Below is a small trained network, with its code and all its weights. Each question gives an input and a class and asks what happens when units are switched off, that is, made to give their printed mean instead of their output.

import numpy as np


def w(rows, s, z=0):
    codes = np.array(rows[::2]) - 128.0
    scale = np.full(codes.shape[1], s)
    scale[-1] = z or s
    return codes * scale


def norm(h):
    return h / np.sqrt((h * h).mean(-1, keepdims=True) + 1e-5)


def f(y):
    return y / 2 * (1 + np.tanh(0.7978845608 * (y + 0.044715 * y**3)))


def log_softmax(a):
    a = a - a.max(-1, keepdims=True)
    return a - np.log(np.exp(a).sum(-1, keepdims=True))


def net(x, mask):
    res = np.array(x, float).reshape(1, 5) / 4 @ E
    u = 0
    for l in range(3):
        y = f(norm(res) @ A[l][:, :-1].T + A[l][:, -1])
        res = res + np.where(mask[u : u + 11], y, B[l][:, -1]) @ B[l][:, :-1]
        u += 11
    return log_softmax(norm(res)[-1] @ U[:, :-1].T + U[:, -1])


A, B = {}, {}
E = w([
[72,55,53,128,81,89],'x0',
[4,169,115,129,200,185],'x1',
[129,128,128,130,126,128],'x2',
[102,133,134,15,134,93],'x3',
[142,133,86,91,55,244],'x4',
],0.002)
A[0] = w([
[2,213,97,117,197,147,212],'0.n0',
[226,210,164,73,231,155,72],'0.n1',
[105,218,198,131,149,17,81],'0.n2',
[233,233,144,141,227,177,73],'0.n3',
[114,134,144,146,118,142,3],'0.n4',
[105,140,121,109,138,153,140],'0.n5',
[153,124,141,36,136,102,192],'0.n6',
[109,173,133,236,77,148,134],'0.n7',
[133,152,74,34,36,250,82],'0.n8',
[187,166,94,190,162,125,31],'0.n9',
[88,55,124,152,103,92,193],'0.n10',
],0.0028,0.0023)
B[0] = w([
[230,147,114,166,61,77,251],'0.n0',
[79,20,160,138,119,152,139],'0.n1',
[109,125,188,143,73,146,143],'0.n2',
[99,32,181,113,143,183,142],'0.n3',
[64,162,116,1,202,65,76],'0.n4',
[197,178,152,123,98,120,140],'0.n5',
[146,118,155,228,144,170,185],'0.n6',
[236,134,79,135,145,148,147],'0.n7',
[115,190,190,154,46,109,180],'0.n8',
[109,99,121,76,181,150,92],'0.n9',
[165,83,171,163,102,217,186],'0.n10',
],0.0025,0.0021)
A[1] = w([
[111,141,150,3,126,92,232],'1.n0',
[66,143,182,120,177,171,187],'1.n1',
[42,196,96,168,146,144,167],'1.n2',
[131,104,113,178,60,89,247],'1.n3',
[95,111,79,106,116,98,60],'1.n4',
[119,116,144,149,188,60,155],'1.n5',
[144,122,130,129,95,112,148],'1.n6',
[94,103,62,145,82,118,133],'1.n7',
[179,88,158,122,93,90,180],'1.n8',
[173,197,195,122,155,142,111],'1.n9',
[50,160,86,129,191,156,133],'1.n10',
],0.0057,0.0012)
B[1] = w([
[153,125,88,255,167,187,166],'1.n0',
[177,106,132,126,105,117,155],'1.n1',
[181,120,136,79,142,117,172],'1.n2',
[119,120,132,88,166,154,251],'1.n3',
[118,98,132,134,137,152,125],'1.n4',
[106,172,131,117,99,169,184],'1.n5',
[141,145,133,113,156,127,160],'1.n6',
[123,97,181,124,148,139,181],'1.n7',
[151,172,108,95,161,134,213],'1.n8',
[121,66,149,107,139,155,190],'1.n9',
[206,132,104,89,131,101,135],'1.n10',
],0.0057,0.0029)
A[2] = w([
[76,144,165,186,138,165,60],'2.n0',
[141,92,57,119,58,166,148],'2.n1',
[68,54,34,114,109,76,73],'2.n2',
[175,105,129,130,44,138,226],'2.n3',
[85,124,157,124,161,81,202],'2.n4',
[89,141,138,71,134,166,212],'2.n5',
[118,151,187,183,171,9,184],'2.n6',
[139,106,128,254,124,151,147],'2.n7',
[191,159,159,111,202,198,250],'2.n8',
[134,203,176,148,9,111,132],'2.n9',
[148,132,201,119,114,68,232],'2.n10',
],0.0041,0.0013)
B[2] = w([
[142,98,85,86,139,136,126],'2.n0',
[121,186,184,148,155,120,153],'2.n1',
[237,126,209,170,107,191,113],'2.n2',
[51,184,129,92,222,102,167],'2.n3',
[91,118,173,87,78,178,129],'2.n4',
[94,126,182,163,102,41,152],'2.n5',
[100,210,126,112,121,255,143],'2.n6',
[78,144,66,161,138,71,154],'2.n7',
[75,96,79,136,105,72,253],'2.n8',
[36,137,129,96,146,155,130],'2.n9',
[116,136,53,75,71,140,148],'2.n10',
],0.0036,0.0044)
U = w([
[86,223,150,108,99,199,140],'0',
[146,134,58,224,173,129,129],'1',
[221,157,100,53,143,85,127],'2',
[153,46,211,129,137,176,124],'3',
[90,116,110,103,145,101,165],'4',
[107,124,137,138,65,65,78],'5',
[189,179,192,220,3,68,6],'6',
[188,178,191,218,7,70,7],'7',
],0.014,0.018)

Each question gives the input, the list of numbers given to net, and the class t.
The units are the neurons (one row each of A and B). Each row of codes is followed by its name. A weight is (code - 128) times the scale printed after its matrix; where a second scale follows, it is the last column's (A, B and U).
mask holds one flag per neuron, layer by layer. A switched-off neuron (its flag False) gives its mean, the last column of its row in B, instead of its output. The means were averaged over made-up inputs and are rounded, as every weight is.
A unit's drop is (log p(t) with every unit on - log p(t) with that unit switched off) / (log p(t) with every unit on - log p(t) with every unit switched off).
The circuit of an input: a set's keep is (log p(t) with only the set's units on - log p(t) with every unit switched off) / (log p(t) with every unit on - log p(t) with every unit switched off). Starting from the 12 units with the biggest drops (on a tie, the unit counted first), units are removed one at a time, each time the one whose removal leaves the highest keep (on an exact tie, the one counted first), for as long as the keep stays at least 0.8.
units of the circuit, in order: the units of the circuit, biggest drop first
most important unit: the unit with the biggest drop
k most important neurons: the k neurons with the biggest drops, biggest first
k most important neurons of layer l: the k neurons of layer l with the biggest drops, biggest first
input [-3,6,0,-5,5], class 2: 4 most important neurons -> 1.n2; 1.n0; 1.n10; 1.n5
input [8,-8,-6,-2,-7], class 2: units of the circuit, in order -> 1.n8; 1.n3
input [-1,8,1,8,-5], class 1: units of the circuit, in order -> 1.n0
input [-8,1,7,2,-6], class 3: 2 most important neurons of layer 1 -> 1.n9; 1.n1
input [-3,-3,-1,5,4], class 1: units of the circuit, in order -> 1.n0; 0.n0
input [3,-1,0,-3,-6], class 0: units of the circuit, in order -> 1.n0; 2.n6
input [-4,2,6,8,7], class 1: 2 most important neurons of layer 1 -> 1.n0; 1.n5
input [-5,7,2,-4,0], class 2: units of the circuit, in order -> 1.n2; 1.n10
input [0,-3,-1,-2,3], class 5: units of the circuit, in order -> 1.n0; 1.n2
input [-1,7,5,2,3], class 2: 2 most important neurons -> 1.n2; 1.n10
input [8,6,4,-6,-2], class 3: units of the circuit, in order -> 1.n0; 2.n2; 1.n2
input [0,8,8,7,6], class 2: units of the circuit, in order -> 1.n10; 1.n2
input [-2,3,2,-5,-5], class 0: 4 most important neurons of layer 1 -> 1.n0; 1.n3; 1.n4; 1.n8
input [-8,2,-4,-2,-7], class 3: 3 most important neurons -> 1.n9; 0.n3; 1.n1
input [5,5,4,3,-5], class 0: 4 most important neurons of layer 1 -> 1.n9; 1.n8; 1.n7; 1.n5
input [-8,4,0,-8,6], class 1: most important neuron -> 1.n5
input [4,4,2,-3,-6], class 0: units of the circuit, in order -> 2.n6; 1.n0
input [6,5,3,0,5], class 3: 4 most important neurons -> 1.n7; 1.n8; 1.n5; 2.n7
input [0,-3,4,4,5], class 0: 2 most important neurons -> 0.n8; 0.n6
input [-4,7,-2,8,2], class 1: 2 most important neurons -> 1.n0; 0.n0
input [2,8,-7,-7,1], class 2: 3 most important neurons -> 1.n2; 1.n10; 1.n0
input [-4,-8,-5,7,8], class 0: 3 most important neurons of layer 0 -> 0.n8; 0.n0; 0.n7
input [5,-8,2,-5,-6], class 2: 3 most important neurons -> 1.n0; 1.n8; 1.n3
input [5,-6,-6,-3,3], class 2: 2 most important neurons -> 1.n0; 1.n9
input [-5,-2,-3,-2,-6], class 0: most important unit -> 2.n6
input [-6,-4,-5,-1,-2], class 3: 2 most important neurons of layer 0 -> 0.n0; 0.n3
input [4,5,-4,3,-1], class 2: 2 most important neurons -> 1.n2; 1.n10
input [-5,-5,-1,6,7], class 0: 2 most important neurons of layer 1 -> 1.n0; 1.n2
input [8,7,4,8,-7], class 1: 2 most important neurons -> 1.n0; 1.n9
